Below are the code and all the weights of a small trained network. Each question names an input and a class and asks about switching units off, where a switched-off unit gives its printed mean instead of its output.

import numpy as np


def w(rows, s, z=0):
    codes = np.array(rows[::2]) - 128.0
    scale = np.full(codes.shape[1], s)
    scale[-1] = z or s
    return codes * scale


def norm(h):
    return h / np.sqrt((h * h).mean(-1, keepdims=True) + 1e-5)


def f(y):
    return np.maximum(y, 0)


def log_softmax(a):
    a = a - a.max(-1, keepdims=True)
    return a - np.log(np.exp(a).sum(-1, keepdims=True))


def net(x, mask):
    res = np.array(x, float).reshape(1, 8) / 4 @ E
    u = 0
    for l in range(3):
        y = f(norm(res) @ A[l][:, :-1].T + A[l][:, -1])
        res = res + np.where(mask[u : u + 9], y, B[l][:, -1]) @ B[l][:, :-1]
        u += 9
    return log_softmax(norm(res)[-1] @ U[:, :-1].T + U[:, -1])


A, B = {}, {}
E = w([
[177,95,141,156,188],'x0',
[97,64,122,206,76],'x1',
[161,86,114,94,96],'x2',
[127,131,128,128,129],'x3',
[127,128,126,130,129],'x4',
[129,127,127,127,131],'x5',
[121,131,5,130,157],'x6',
[130,129,128,127,128],'x7',
],0.0022)
A[0] = w([
[113,81,124,168,97,11],'L0N0',
[199,83,84,3,48,104],'L0N1',
[122,207,59,182,158,45],'L0N2',
[217,39,101,88,57,86],'L0N3',
[49,209,133,176,185,12],'L0N4',
[124,128,64,172,178,205],'L0N5',
[29,106,140,159,119,133],'L0N6',
[129,158,152,98,172,200],'L0N7',
[203,108,157,158,194,5],'L0N8',
],0.004,0.0016)
B[0] = w([
[189,143,54,178,72,166],'L0N0',
[24,185,165,198,219,250],'L0N1',
[113,30,191,42,116,189],'L0N2',
[38,170,128,220,241,229],'L0N3',
[2,119,150,178,251,187],'L0N4',
[163,53,204,115,72,243],'L0N5',
[188,162,129,207,154,213],'L0N6',
[125,118,140,214,97,230],'L0N7',
[222,91,98,165,147,184],'L0N8',
],0.0033,0.002)
A[1] = w([
[133,105,61,141,141,165],'L1N0',
[115,201,112,104,136,112],'L1N1',
[157,127,186,130,71,9],'L1N2',
[106,74,1,84,150,103],'L1N3',
[172,183,126,92,152,39],'L1N4',
[132,107,205,153,116,98],'L1N5',
[153,176,136,44,218,177],'L1N6',
[135,171,152,49,154,159],'L1N7',
[15,188,116,99,26,188],'L1N8',
],0.0052,0.0012)
B[1] = w([
[125,186,199,122,108,185],'L1N0',
[163,92,98,181,134,179],'L1N1',
[124,167,172,79,115,161],'L1N2',
[118,159,254,46,115,192],'L1N3',
[110,62,83,194,82,154],'L1N4',
[91,182,95,60,138,234],'L1N5',
[91,119,115,196,37,235],'L1N6',
[113,51,132,172,81,190],'L1N7',
[233,74,94,119,206,252],'L1N8',
],0.0044,0.0026)
A[2] = w([
[46,106,123,182,208,146],'L2N0',
[110,180,183,70,110,109],'L2N1',
[122,138,13,181,99,90],'L2N2',
[115,119,116,184,22,30],'L2N3',
[157,194,148,185,102,249],'L2N4',
[254,109,105,129,176,41],'L2N5',
[199,132,135,182,163,173],'L2N6',
[126,80,139,149,100,53],'L2N7',
[117,131,98,196,50,54],'L2N8',
],0.0044,0.0015)
B[2] = w([
[82,226,85,71,145,252],'L2N0',
[96,53,190,4,82,166],'L2N1',
[168,110,192,143,126,161],'L2N2',
[150,154,106,173,52,178],'L2N3',
[136,87,15,105,114,223],'L2N4',
[251,131,40,88,186,174],'L2N5',
[149,120,91,57,99,222],'L2N6',
[108,166,119,105,80,156],'L2N7',
[119,175,146,187,69,177],'L2N8',
],0.0036,0.0037)
U = w([
[119,123,94,254,24,111],'0',
[115,152,100,108,133,255],'1',
[105,114,233,73,110,82],'2',
[35,193,99,167,216,72],'3',
[225,102,74,134,202,63],'4',
],0.0094,0.0062)

Each question gives the input, the list of numbers given to net, and the class t.
The units are the neurons (one row each of A and B). Each row of codes is followed by its name. A weight is (code - 128) times the scale printed after its matrix; where a second scale follows, it is the last column's (A, B and U).
mask holds one flag per neuron, layer by layer. A switched-off neuron (its flag False) gives its mean, the last column of its row in B, instead of its output. The means were averaged over made-up inputs and are rounded, as every weight is.
A unit's drop is (log p(t) with every unit on - log p(t) with that unit switched off) / (log p(t) with every unit on - log p(t) with every unit switched off).
The circuit of an input: a set's keep is (log p(t) with only the set's units on - log p(t) with every unit switched off) / (log p(t) with every unit on - log p(t) with every unit switched off). Starting from the 12 units with the biggest drops (on a tie, the unit counted first), units are removed one at a time, each time the one whose removal leaves the highest keep (on an exact tie, the one counted first), for as long as the keep stays at least 0.8.
units of the circuit, in order: the units of the circuit, biggest drop first
unit that matters most: the unit with the biggest drop
k most important neurons: the k neurons with the biggest drops, biggest first
top k neurons in layer l: the k neurons of layer l with the biggest drops, biggest first
drop when u is switched off: that unit's drop, to one decimal
input [-6,-3,8,-2,-4,7,7,2], class 3: 3 most important neurons -> L0N1; L0N3; L1N1
input [-7,5,-1,-6,1,8,6,-4], class 4: units of the circuit, in order -> L1N8; L1N6
input [-5,-8,-7,-5,-4,-5,-6,4], class 0: 3 most important neurons -> L1N6; L1N7; L0N1
input [4,2,7,8,-2,0,4,-1], class 3: 2 most important neurons -> L0N3; L0N1
input [4,4,5,-6,4,-7,-3,1], class 3: unit that matters most -> L0N3
input [5,-6,-5,3,4,7,5,4], class 0: 2 most important neurons -> L1N6; L0N3
input [-7,-5,-8,2,-2,-3,8,0], class 2: units of the circuit, in order -> L1N3; L0N2
input [-3,5,8,-2,-8,2,8,-4], class 2: units of the circuit, in order -> L1N3; L1N0
input [-2,6,8,-7,0,4,-2,-1], class 3: units of the circuit, in order -> L0N3; L0N1; L2N0
input [5,-2,8,5,-6,-8,-7,-4], class 3: units of the circuit, in order -> L0N3; L0N1; L0N5; L1N3
input [-1,-2,8,-3,-5,-2,5,-1], class 3: 2 most important neurons -> L0N1; L0N3
input [-5,3,8,-5,8,3,-2,-5], class 3: units of the circuit, in order -> L0N3; L0N1
input [-5,4,-7,-6,8,7,0,-3], class 3: units of the circuit, in order -> L0N4; L1N6
input [-3,-7,-3,-1,0,-1,8,6], class 2: 3 most important neurons -> L1N3; L0N2; L0N6
input [1,-4,7,3,-6,-2,7,-1], class 2: units of the circuit, in order -> L1N3
input [-1,0,7,-6,-7,8,4,0], class 3: top 2 neurons in layer 0 -> L0N1; L0N3
input [-5,3,7,5,0,4,8,-4], class 2: 2 most important neurons -> L1N3; L1N0
input [-7,3,6,5,-8,-8,-4,-6], class 4: top 2 neurons in layer 1 -> L1N8; L1N6
input [5,-6,5,-5,-7,5,4,-1], class 0: 2 most important neurons -> L1N6; L1N8
input [5,5,-5,-4,-6,-3,-2,7], class 1: unit that matters most -> L1N6
input [-8,3,1,-1,-1,-1,-6,-6], class 4: top 2 neurons in layer 1 -> L1N8; L1N3
input [8,-8,4,-2,-3,-6,8,2], class 0: top 2 neurons in layer 0 -> L0N6; L0N1
input [-7,-3,6,8,5,-7,1,-3], class 4: top 4 neurons in layer 1 -> L1N8; L1N1; L1N5; L1N3
input [-6,3,6,-2,3,-4,-2,-5], class 3: 3 most important neurons -> L0N1; L0N3; L2N0
input [3,-7,-1,4,-1,7,5,3], class 0: drop when L1N6 is switched off -> 0.4
input [4,-3,0,8,-8,1,8,0], class 2: drop when L1N3 is switched off -> 0.3
input [-3,-7,1,7,1,-5,-5,-2], class 0: drop when L1N8 is switched off -> 0.0
